Below is a small trained network, with its code and all its weights. Each question gives an input and a class and asks what happens when units are switched off, that is, made to give their printed mean instead of their output.

import numpy as np


def w(rows, s, z=0):
    codes = np.array(rows[::2]) - 128.0
    scale = np.full(codes.shape[1], s)
    scale[-1] = z or s
    return codes * scale


def norm(h):
    return h / np.sqrt((h * h).mean(-1, keepdims=True) + 1e-5)


def f(y):
    return np.maximum(y, 0)


def log_softmax(a):
    a = a - a.max(-1, keepdims=True)
    return a - np.log(np.exp(a).sum(-1, keepdims=True))


def net(x, mask):
    res = np.array(x, float).reshape(1, 6) / 4 @ E
    u = 0
    for l in range(3):
        y = f(norm(res) @ A[l][:, :-1].T + A[l][:, -1])
        res = res + np.where(mask[u : u + 5], y, B[l][:, -1]) @ B[l][:, :-1]
        u += 5
    return log_softmax(norm(res)[-1] @ U[:, :-1].T + U[:, -1])


A, B = {}, {}
E = w([
[85,75,208,111,102,79,151,202,174],'x0',
[121,125,130,129,128,122,122,124,120],'x1',
[84,179,153,108,76,93,101,32,179],'x2',
[30,83,22,84,165,165,66,167,187],'x3',
[130,253,139,171,79,154,36,226,145],'x4',
[82,206,76,156,164,84,232,160,120],'x5',
],0.007)
A[0] = w([
[199,151,223,177,96,79,145,122,48,3],'0.n1',
[183,48,120,167,189,194,153,254,15,8],'0.n2',
[205,71,173,83,117,173,51,106,117,20],'0.n3',
[114,68,234,111,122,24,129,242,166,14],'0.n4',
[212,157,60,227,173,199,86,61,77,31],'0.n5',
],0.0073,0.0058)
B[0] = w([
[37,106,96,186,155,229,103,145,138,253],'0.n1',
[164,173,147,140,126,99,127,53,245,229],'0.n2',
[163,62,117,191,90,78,85,140,123,212],'0.n3',
[175,153,31,86,45,186,181,97,99,244],'0.n4',
[144,151,77,77,51,153,159,114,95,216],'0.n5',
],0.011,0.0042)
A[1] = w([
[165,27,137,122,236,85,200,44,81,2],'1.n1',
[201,163,238,195,101,136,182,109,40,95],'1.n2',
[177,105,92,69,101,130,157,102,89,91],'1.n3',
[101,161,209,131,111,131,138,40,152,129],'1.n4',
[95,235,73,164,210,38,255,168,81,56],'1.n5',
],0.0084,0.0048)
B[1] = w([
[84,206,250,84,152,155,101,207,111,211],'1.n1',
[71,71,57,120,203,164,149,189,160,228],'1.n2',
[106,209,107,90,135,116,101,88,78,206],'1.n3',
[162,130,92,131,134,119,148,119,203,213],'1.n4',
[184,42,143,174,91,82,70,88,75,254],'1.n5',
],0.011,0.0052)
A[2] = w([
[195,190,147,130,121,56,115,67,216,165],'2.n1',
[131,79,169,89,34,100,191,193,159,71],'2.n2',
[191,73,187,141,84,146,53,134,105,2],'2.n3',
[112,110,59,118,180,122,66,149,144,190],'2.n4',
[195,254,151,187,120,139,74,232,97,14],'2.n5',
],0.0082,0.0031)
B[2] = w([
[168,152,151,135,171,93,128,149,155,252],'2.n1',
[161,212,85,121,104,125,143,104,80,194],'2.n2',
[142,95,166,160,135,69,168,108,63,216],'2.n3',
[132,113,140,189,152,131,206,158,133,250],'2.n4',
[89,115,211,5,165,102,131,138,115,208],'2.n5',
],0.012,0.0044)
U = w([
[141,196,48,76,63,165,141,76,60,248],'0',
[74,160,253,65,155,141,109,150,95,128],'1',
[168,59,143,200,98,91,72,103,65,160],'2',
[56,90,75,188,172,208,151,145,164,21],'3',
[157,170,145,145,147,119,132,81,219,94],'4',
],0.014,0.0017)

Each question gives the input, the list of numbers given to net, and the class t.
The units are the neurons (one row each of A and B). Each row of codes is followed by its name. A weight is (code - 128) times the scale printed after its matrix; where a second scale follows, it is the last column's (A, B and U).
mask holds one flag per neuron, layer by layer. A switched-off neuron (its flag False) gives its mean, the last column of its row in B, instead of its output. The means were averaged over made-up inputs and are rounded, as every weight is.
A unit's drop is (log p(t) with every unit on - log p(t) with that unit switched off) / (log p(t) with every unit on - log p(t) with every unit switched off).
The circuit of an input: a set's keep is (log p(t) with only the set's units on - log p(t) with every unit switched off) / (log p(t) with every unit on - log p(t) with every unit switched off). Starting from the 12 units with the biggest drops (on a tie, the unit counted first), units are removed one at a time, each time the one whose removal leaves the highest keep (on an exact tie, the one counted first), for as long as the keep stays at least 0.8.
units of the circuit, in order: the units of the circuit, biggest drop first
top k neurons: the k neurons with the biggest drops, biggest first
k most important neurons of layer l: the k neurons of layer l with the biggest drops, biggest first
input [1,-6,-5,-8,2,-7], class 3: units of the circuit, in order -> 1.n2
input [4,1,-8,7,-8,6], class 1: top 3 neurons -> 1.n1, 0.n1, 1.n2
input [-1,2,6,4,-6,7], class 2: top 2 neurons -> 1.n5, 0.n2
input [-3,3,-6,-8,6,2], class 3: top 2 neurons -> 1.n2, 1.n1
input [8,8,1,8,-6,1], class 0: units of the circuit, in order -> 0.n1, 0.n4, 2.n2
input [7,4,-5,7,5,7], class 0: top 3 neurons -> 0.n1, 0.n4, 2.n2
input [0,-6,-5,6,3,-7], class 2: top 4 neurons -> 1.n2, 2.n3, 0.n3, 0.n1
input [-5,0,-6,8,-3,8], class 2: units of the circuit, in order -> 1.n5, 0.n1
input [7,3,-8,2,0,1], class 4: top 2 neurons -> 0.n2, 2.n1
input [-3,0,-6,3,-8,-8], class 1: top 2 neurons -> 1.n1, 1.n5
input [7,-6,7,6,5,-4], class 0: units of the circuit, in order -> 0.n4, 2.n2, 0.n1
input [-5,-3,-8,-8,1,0], class 3: top 3 neurons -> 1.n2, 0.n1, 0.n4
input [6,-7,-1,5,5,7], class 2: top 4 neurons -> 1.n5, 0.n5, 1.n1, 0.n1
input [-7,-3,-2,-8,2,0], class 3: top 3 neurons -> 1.n2, 0.n1, 0.n4
input [8,4,0,-8,-4,-8], class 0: top 2 neurons -> 0.n4, 1.n5
input [-7,-4,-8,2,-4,3], class 4: units of the circuit, in order -> 0.n2
input [4,-1,-5,0,6,4], class 1: 2 most important neurons of layer 0 -> 0.n2, 0.n5
input [-6,2,8,8,-2,-1], class 3: 3 most important neurons of layer 2 -> 2.n4, 2.n2, 2.n5
input [0,6,-6,5,2,-5], class 4: 2 most important neurons of layer 1 -> 1.n5, 1.n2
input [-6,-6,-8,3,7,0], class 4: 2 most important neurons of layer 1 -> 1.n1, 1.n3
input [-2,0,-5,1,5,-5], class 1: units of the circuit, in order -> 2.n5
